Below are the code and all the weights of a small trained network. Each question names an input and a class and asks about switching units off, where a switched-off unit gives its printed mean instead of its output.

import numpy as np


def w(rows, s, z=0):
    codes = np.array(rows[::2]) - 128.0
    scale = np.full(codes.shape[1], s)
    scale[-1] = z or s
    return codes * scale


def norm(h):
    return h / np.sqrt((h * h).mean(-1, keepdims=True) + 1e-5)


def f(y):
    return y / 2 * (1 + np.tanh(0.7978845608 * (y + 0.044715 * y**3)))


def log_softmax(a):
    a = a - a.max(-1, keepdims=True)
    return a - np.log(np.exp(a).sum(-1, keepdims=True))


def net(x, mask):
    res = np.array(x, float).reshape(1, 4) / 4 @ E
    u = 0
    for l in range(3):
        y = f(norm(res) @ A[l][:, :-1].T + A[l][:, -1])
        res = res + np.where(mask[u : u + 11], y, B[l][:, -1]) @ B[l][:, :-1]
        u += 11
    return log_softmax(norm(res)[-1] @ U[:, :-1].T + U[:, -1])


A, B = {}, {}
E = w([
[160,140,140,127,152,94,150,2],'x0',
[162,33,132,81,143,136,126,128],'x1',
[127,129,126,127,128,128,128,128],'x2',
[128,159,105,118,229,134,113,142],'x3',
],0.0084)
A[0] = w([
[135,142,139,144,141,131,137,90,83],'0.n1',
[125,111,129,129,6,125,126,143,191],'0.n2',
[133,105,152,131,124,127,153,219,107],'0.n3',
[111,144,109,129,114,129,108,142,102],'0.n4',
[91,112,146,145,130,139,116,96,65],'0.n5',
[118,155,137,154,76,132,127,122,5],'0.n6',
[144,115,126,128,7,115,125,72,60],'0.n7',
[116,238,141,169,101,120,135,106,111],'0.n8',
[121,147,127,138,103,125,140,125,79],'0.n9',
[148,132,135,146,140,143,110,198,51],'0.n10',
[110,231,132,162,90,127,130,174,168],'0.n11',
],0.015,0.0026)
B[0] = w([
[147,154,121,125,152,105,120,110,163],'0.n1',
[245,137,103,203,139,144,42,100,228],'0.n2',
[128,142,77,123,89,151,86,110,209],'0.n3',
[131,150,158,85,160,129,141,158,146],'0.n4',
[166,116,149,89,136,116,131,119,130],'0.n5',
[179,166,113,103,83,57,152,190,161],'0.n6',
[7,126,159,63,120,138,205,143,224],'0.n7',
[80,130,48,70,82,138,42,70,252],'0.n8',
[175,106,80,67,150,113,149,150,142],'0.n9',
[88,116,110,99,149,98,166,151,189],'0.n10',
[164,130,212,211,174,117,214,194,252],'0.n11',
],0.018,0.011)
A[1] = w([
[251,100,176,176,180,87,216,98,7],'1.n1',
[55,97,102,63,120,169,156,136,74],'1.n2',
[177,78,237,111,178,121,242,35,110],'1.n3',
[55,83,83,68,140,110,120,163,20],'1.n4',
[195,118,155,184,123,117,130,148,41],'1.n5',
[79,106,204,151,146,107,249,172,56],'1.n6',
[94,111,82,142,131,163,82,160,30],'1.n7',
[29,83,119,125,132,153,136,240,98],'1.n8',
[102,45,252,165,95,156,228,129,34],'1.n9',
[189,92,162,132,182,35,99,86,24],'1.n10',
[30,95,189,57,43,86,180,147,73],'1.n11',
],0.011,0.0022)
B[1] = w([
[152,240,180,48,66,153,179,106,216],'1.n1',
[203,167,133,130,129,57,95,252,235],'1.n2',
[250,100,167,139,240,175,176,80,212],'1.n3',
[170,152,93,66,144,87,107,205,228],'1.n4',
[127,149,176,190,70,90,121,212,185],'1.n5',
[91,64,143,240,135,225,127,123,235],'1.n6',
[146,78,118,39,127,134,116,95,181],'1.n7',
[107,94,123,8,186,149,160,141,253],'1.n8',
[162,12,115,188,223,36,120,119,185],'1.n9',
[123,191,100,71,94,196,170,66,163],'1.n10',
[133,74,108,159,18,35,196,70,242],'1.n11',
],0.014,0.0059)
A[2] = w([
[134,123,78,160,139,104,83,132,87],'2.n1',
[9,82,166,164,151,218,175,136,67],'2.n2',
[72,112,79,124,118,149,77,79,138],'2.n3',
[127,184,157,132,187,111,61,47,59],'2.n4',
[32,153,88,108,72,82,136,74,101],'2.n5',
[103,109,148,161,189,72,160,157,135],'2.n6',
[112,110,80,183,158,106,137,57,100],'2.n7',
[108,55,141,164,78,190,39,112,34],'2.n8',
[191,95,68,167,145,188,99,81,2],'2.n9',
[113,161,77,176,149,149,22,62,102],'2.n10',
[102,120,122,115,125,85,171,132,78],'2.n11',
],0.015,0.003)
B[2] = w([
[120,113,191,80,151,134,161,120,173],'2.n1',
[22,174,89,135,152,204,176,134,246],'2.n2',
[196,190,141,220,139,94,133,205,211],'2.n3',
[138,170,190,126,221,116,103,113,204],'2.n4',
[18,155,119,126,91,99,177,63,248],'2.n5',
[134,101,59,182,132,173,96,102,213],'2.n6',
[164,116,108,138,140,67,86,197,179],'2.n7',
[125,96,127,89,68,243,69,82,180],'2.n8',
[57,124,139,105,7,162,164,75,204],'2.n9',
[113,50,179,130,175,116,35,137,253],'2.n10',
[124,150,114,148,97,157,102,65,166],'2.n11',
],0.02,0.0069)
U = w([
[218,227,152,208,62,135,142,221,144],'0',
[138,72,156,118,43,230,23,97,150],'1',
[39,170,72,107,34,48,177,75,96],'2',
[200,12,98,214,147,86,170,86,140],'3',
[35,140,65,193,190,227,180,166,199],'4',
[147,112,50,4,158,124,105,216,100],'5',
[80,162,192,170,207,66,19,111,158],'6',
[210,192,170,73,175,205,190,37,3],'7',
],0.012,0.0013)

Each question gives the input, the list of numbers given to net, and the class t.
The units are the neurons (one row each of A and B). Each row of codes is followed by its name. A weight is (code - 128) times the scale printed after its matrix; where a second scale follows, it is the last column's (A, B and U).
mask holds one flag per neuron, layer by layer. A switched-off neuron (its flag False) gives its mean, the last column of its row in B, instead of its output. The means were averaged over made-up inputs and are rounded, as every weight is.
A unit's drop is (log p(t) with every unit on - log p(t) with that unit switched off) / (log p(t) with every unit on - log p(t) with every unit switched off).
The circuit of an input: a set's keep is (log p(t) with only the set's units on - log p(t) with every unit switched off) / (log p(t) with every unit on - log p(t) with every unit switched off). Starting from the 12 units with the biggest drops (on a tie, the unit counted first), units are removed one at a time, each time the one whose removal leaves the highest keep (on an exact tie, the one counted first), for as long as the keep stays at least 0.8.
circuit, biggest first: the units of the circuit, biggest drop first
unit that matters most: the unit with the biggest drop
k most important neurons: the k neurons with the biggest drops, biggest first
k most important neurons of layer l: the k neurons of layer l with the biggest drops, biggest first
input [8,4,3,0], class 3: circuit, biggest first : 0.n8, 1.n9
input [5,1,-8,0], class 3: 2 most important neurons : 0.n8, 0.n2
input [6,1,0,8], class 7: most important neuron : 0.n8
input [7,2,-2,-4], class 3: 2 most important neurons : 0.n8, 0.n7
input [-4,-7,5,0], class 0: 2 most important neurons : 0.n7, 0.n11
input [-8,1,1,-8], class 1: 4 most important neurons : 0.n3, 0.n2, 0.n11, 1.n2
input [3,3,-3,2], class 7: 2 most important neurons : 0.n7, 0.n8
input [3,-1,-7,5], class 6: 2 most important neurons : 0.n7, 0.n11
input [1,-8,-6,0], class 2: 2 most important neurons of layer 1 : 1.n3, 1.n2
input [-8,1,-4,4], class 5: 2 most important neurons of layer 0 : 0.n3, 0.n11
input [-4,0,6,-7], class 0: 2 most important neurons : 0.n8, 0.n2
input [7,-6,-3,3], class 6: 2 most important neurons of layer 0 : 0.n7, 0.n8
input [4,5,-6,3], class 7: 3 most important neurons : 0.n8, 0.n7, 0.n3
input [-2,-5,0,-8], class 0: circuit, biggest first : 0.n11
input [-5,7,-5,5], class 5: 2 most important neurons : 0.n2, 0.n11
input [3,7,4,2], class 7: 2 most important neurons : 0.n7, 0.n8
input [1,-1,-2,6], class 6: 2 most important neurons : 0.n7, 0.n11
input [-5,-8,4,-1], class 0: 2 most important neurons of layer 0 : 0.n11, 0.n7
input [0,0,-8,-5], class 0: 4 most important neurons : 0.n6, 0.n2, 0.n8, 0.n3
input [-1,-8,4,-8], class 0: unit that matters most : 0.n2
input [3,4,4,2], class 7: 3 most important neurons : 0.n7, 0.n8, 0.n3
input [0,7,1,-1], class 1: 3 most important neurons of layer 0 : 0.n10, 0.n7, 0.n11
input [2,3,-7,5], class 7: 2 most important neurons of layer 0 : 0.n3, 0.n7
input [5,4,-8,2], class 7: 2 most important neurons of layer 0 : 0.n8, 0.n7
input [7,4,-1,1], class 7: 3 most important neurons of layer 0 : 0.n8, 0.n7, 0.n11
input [-3,1,-3,4], class 5: 2 most important neurons of layer 0 : 0.n11, 0.n2
input [-8,4,5,2], class 5: unit that matters most : 0.n10
